Here is a tiny trained network, its code and every weight. The questions are about switching its units off for an input and a target symbol, where a switched-off unit gives its printed mean instead of its output.

import numpy as np


def w(rows, s, z=0):
    codes = np.array(rows[::2]) - 128.0
    scale = np.full(codes.shape[1], s)
    scale[-1] = z or s
    return codes * scale


def f(y):
    return y / 2 * (1 + np.tanh(0.7978845608 * (y + 0.044715 * y**3)))


def softmax(a):
    e = np.exp(a - a.max(-1, keepdims=True))
    return e / e.sum(-1, keepdims=True)


def log_softmax(a):
    a = a - a.max(-1, keepdims=True)
    return a - np.log(np.exp(a).sum(-1, keepdims=True))


def net(x, mask):
    ids = ['αβγδεζθλμξπστφψω'.index(c) for c in x.split()]
    T = len(ids)
    res = E[ids] + P[:T]
    q, k, v = (res @ M[0].T for M in (Q, K, V))
    z = softmax(np.where(np.tri(T) > 0, q @ k.T / 4**0.5, -1e9)) @ v
    res = res + np.where(mask[0], z, O[0][:, -1]) @ O[0][:, :-1]
    y = f(res @ A[0][:, :-1].T + A[0][:, -1])
    res = res + np.where(mask[1:25], y, B[0][:, -1]) @ B[0][:, :-1]
    return log_softmax(res[-1] @ U[:, :-1].T + U[:, -1])


Q, K, V, O, A, B = {}, {}, {}, {}, {}, {}
E = w([
[139,102,164,176,111,195,104,83,124,202],'α',
[162,97,117,119,75,123,145,108,134,105],'β',
[147,146,91,162,124,101,164,148,183,159],'γ',
[121,74,153,192,178,171,98,175,70,90],'δ',
[154,115,140,119,85,187,147,90,205,250],'ε',
[78,74,194,197,123,108,99,122,161,155],'ζ',
[127,97,182,162,72,67,110,160,221,142],'θ',
[236,162,59,99,104,166,152,87,153,173],'λ',
[131,128,88,131,206,127,145,77,182,167],'μ',
[115,89,95,129,155,165,184,142,132,132],'ξ',
[125,115,128,179,152,117,132,164,164,144],'π',
[224,112,111,139,46,209,126,113,62,147],'σ',
[230,107,108,86,131,73,79,105,135,21],'τ',
[126,71,140,122,120,150,138,84,123,108],'φ',
[112,99,143,156,210,122,102,102,165,146],'ψ',
[219,146,108,149,195,96,66,167,150,87],'ω',
],0.016)
P = w([
[107,191,186,92,109,141,134,174,137,61],'0',
[170,37,168,69,186,46,124,116,99,132],'1',
[113,126,70,162,62,72,55,180,74,179],'2',
[142,115,184,136,177,97,233,141,106,192],'3',
[138,65,22,60,117,193,76,199,152,90],'4',
[146,137,215,255,184,99,224,144,162,155],'5',
[114,122,54,224,42,211,118,127,182,89],'6',
[190,66,148,163,113,137,188,106,185,112],'7',
],0.0092)
Q[0] = w([
[74,201,138,35,127,51,117,167,29,192],'H1',
[140,218,255,78,156,114,190,134,72,126],'H1',
[218,65,141,208,159,101,217,111,140,128],'H1',
[170,155,228,121,154,114,210,114,120,126],'H1',
],0.0093)
K[0] = w([
[166,15,101,114,148,69,92,149,86,218],'H1',
[73,95,11,105,92,90,58,128,113,153],'H1',
[103,173,134,135,112,239,50,148,188,86],'H1',
[67,122,45,126,94,143,66,133,146,118],'H1',
],0.011)
V[0] = w([
[214,143,56,100,30,39,237,149,81,65],'H1',
[169,194,122,70,132,81,102,20,249,192],'H1',
[249,186,146,126,148,164,22,139,111,168],'H1',
[107,78,229,100,71,190,120,77,85,185],'H1',
],0.017)
O[0] = w([
[89,125,80,170,48,56,176,67,219,136,169],'H1',
[115,118,153,129,98,201,254,133,120,83,58],'H1',
[96,117,173,84,110,198,99,141,204,91,252],'H1',
[185,176,206,193,154,164,105,83,145,123,129],'H1',
],0.017,0.014)
A[0] = w([
[133,128,78,151,115,101,102,159,130,163,162],'N1',
[144,162,161,169,131,98,122,100,120,125,49],'N2',
[153,114,144,73,78,135,122,115,120,172,201],'N3',
[105,148,157,45,152,108,158,164,39,151,76],'N4',
[123,139,90,108,140,110,218,168,64,119,97],'N5',
[135,123,161,94,140,128,118,112,164,141,39],'N6',
[155,114,138,169,117,128,204,155,137,84,85],'N7',
[139,254,142,106,76,80,157,191,130,126,203],'N8',
[150,163,184,103,151,158,153,163,120,115,87],'N9',
[115,145,121,103,137,95,108,107,78,131,62],'N10',
[79,146,81,83,118,91,130,150,51,143,76],'N11',
[131,104,70,103,140,115,130,165,109,157,160],'N12',
[118,123,88,179,117,126,186,119,140,107,136],'N13',
[121,73,86,197,114,138,126,146,118,123,145],'N14',
[172,97,75,124,168,131,130,92,148,58,180],'N15',
[156,110,146,122,141,135,143,183,88,168,147],'N16',
[132,127,102,110,138,106,82,140,95,188,49],'N17',
[97,156,160,151,125,157,205,98,140,49,54],'N18',
[89,116,61,148,89,63,112,97,110,140,2],'N19',
[99,97,120,87,107,151,113,167,150,113,110],'N20',
[151,161,137,208,147,116,183,89,141,94,100],'N21',
[125,125,176,103,152,141,199,164,99,111,91],'N22',
[112,129,108,164,95,151,99,120,111,103,173],'N23',
[183,133,129,165,152,146,127,130,158,175,177],'N24',
],0.0095,0.0067)
B[0] = w([
[105,84,144,157,136,118,140,78,117,145,199],'N1',
[154,132,83,117,161,153,173,104,104,173,179],'N2',
[90,129,154,159,179,99,114,151,143,121,201],'N3',
[173,160,120,209,85,122,71,161,203,102,172],'N4',
[48,161,170,84,166,133,151,68,183,87,152],'N5',
[145,144,92,129,127,160,125,164,63,120,198],'N6',
[121,146,88,128,180,136,116,145,136,167,165],'N7',
[119,70,177,158,148,145,125,131,101,158,138],'N8',
[111,55,95,100,104,107,134,58,140,152,178],'N9',
[110,129,118,160,111,154,170,140,163,156,155],'N10',
[88,105,103,104,207,133,137,152,176,146,176],'N11',
[112,128,114,144,66,134,124,163,70,160,200],'N12',
[146,104,167,111,63,102,73,138,71,75,162],'N13',
[135,130,158,121,103,119,138,113,152,158,153],'N14',
[93,127,161,159,109,129,147,142,137,169,165],'N15',
[111,119,103,116,162,115,153,173,83,152,179],'N16',
[126,162,153,59,107,136,168,86,132,73,202],'N17',
[165,155,67,123,150,63,110,177,160,122,186],'N18',
[150,161,58,127,116,252,112,133,120,100,158],'N19',
[188,176,155,144,132,130,134,58,103,168,255],'N20',
[154,112,168,95,130,133,143,66,81,95,191],'N21',
[115,169,152,119,85,141,146,155,107,131,168],'N22',
[118,125,125,103,163,94,153,147,144,138,176],'N23',
[88,123,121,157,131,114,129,166,131,68,230],'N24',
],0.015,0.016)
U = w([
[157,80,165,98,184,231,118,143,184,107,27],'α',
[136,122,106,161,107,118,128,83,113,116,88],'β',
[58,77,128,95,103,142,147,126,192,101,35],'γ',
[95,148,101,95,181,96,36,111,132,129,35],'δ',
[172,115,94,95,209,153,156,145,208,128,114],'ε',
[192,203,102,219,179,147,104,169,101,152,152],'ζ',
[78,96,230,147,105,75,216,135,133,87,245],'θ',
[161,127,135,105,125,81,104,154,185,128,73],'λ',
[90,163,165,126,142,158,155,185,197,102,75],'μ',
[110,147,33,191,181,130,125,98,133,167,64],'ξ',
[55,19,68,139,160,62,75,208,215,211,217],'π',
[142,114,156,169,184,136,88,93,254,105,223],'σ',
[123,122,87,102,96,156,87,145,178,113,3],'τ',
[151,148,124,206,173,63,158,67,95,172,125],'φ',
[129,157,172,135,120,200,102,231,179,108,89],'ψ',
[154,135,160,71,128,150,87,123,200,232,150],'ω',
],0.0038,0.0043)

Each question gives the input, a string of symbols that net reads in full, and the target symbol t.
The units are the heads (4 rows each of Q, K, V and O) and the neurons (one row each of A and B). Each row of codes is followed by its name. A weight is (code - 128) times the scale printed after its matrix; where a second scale follows, it is the last column's (O, A, B and U).
mask holds one flag per unit, heads first, then neurons. A switched-off unit (its flag False) gives its mean, the last column of its rows in O or B, instead of its output. The means were averaged over made-up inputs and are rounded, as every weight is.
A unit's drop is (log p(t) with every unit on - log p(t) with that unit switched off) / (log p(t) with every unit on - log p(t) with every unit switched off).
The circuit of an input: a set's keep is (log p(t) with only the set's units on - log p(t) with every unit switched off) / (log p(t) with every unit on - log p(t) with every unit switched off). Starting from the 12 units with the biggest drops (on a tie, the unit counted first), units are removed one at a time, each time the one whose removal leaves the highest keep (on an exact tie, the one counted first), for as long as the keep stays at least 0.8.
circuit, biggest first: the units of the circuit, biggest drop first
most important unit: the unit with the biggest drop
top k neurons: the k neurons with the biggest drops, biggest first
input π σ π ω σ σ, target π: circuit, biggest first => N20; H1
input β σ σ σ ε ω, target ε: most important unit => N18
input ω ω μ θ σ σ ω, target ω: circuit, biggest first => H1; N20; N24
input π ω σ σ α γ, target π: circuit, biggest first => N9; N20; N16; H1
input σ ω ω σ π ζ, target π: circuit, biggest first => N20; H1
input σ ε π ω, target π: circuit, biggest first => N20; N17
input ω σ π, target ω: circuit, biggest first => N20; H1; N24
input β ω ω σ β ε, target β: top 3 neurons => N19; N13; N21
input π β σ ω δ ε γ ε, target π: top 3 neurons => N11; N21; N20
input σ ζ δ σ φ ω δ, target ω: circuit, biggest first => N20; H1; N24
input ω ψ σ σ φ σ μ, target ω: top 3 neurons => N20; N24; N4
input π σ δ σ ξ π φ, target π: circuit, biggest first => H1; N11
input ω ε σ φ σ σ ψ, target ω: circuit, biggest first => H1; N20; N24
input π ω ω, target ω: circuit, biggest first => N20; H1; N24
input σ δ π, target δ: circuit, biggest first => H1
input π ψ σ ω σ, target π: top 2 neurons => N11; N3
input δ δ σ δ, target δ: top 2 neurons => N17; N6
input π σ α ε, target π: top 3 neurons => N9; N20; N16
input σ σ σ σ ζ σ, target ζ: top 2 neurons => N2; N17
input σ ε θ ε ζ θ ω σ, target ω: top 2 neurons => N20; N24
input ε π π α σ, target α: most important unit => N9
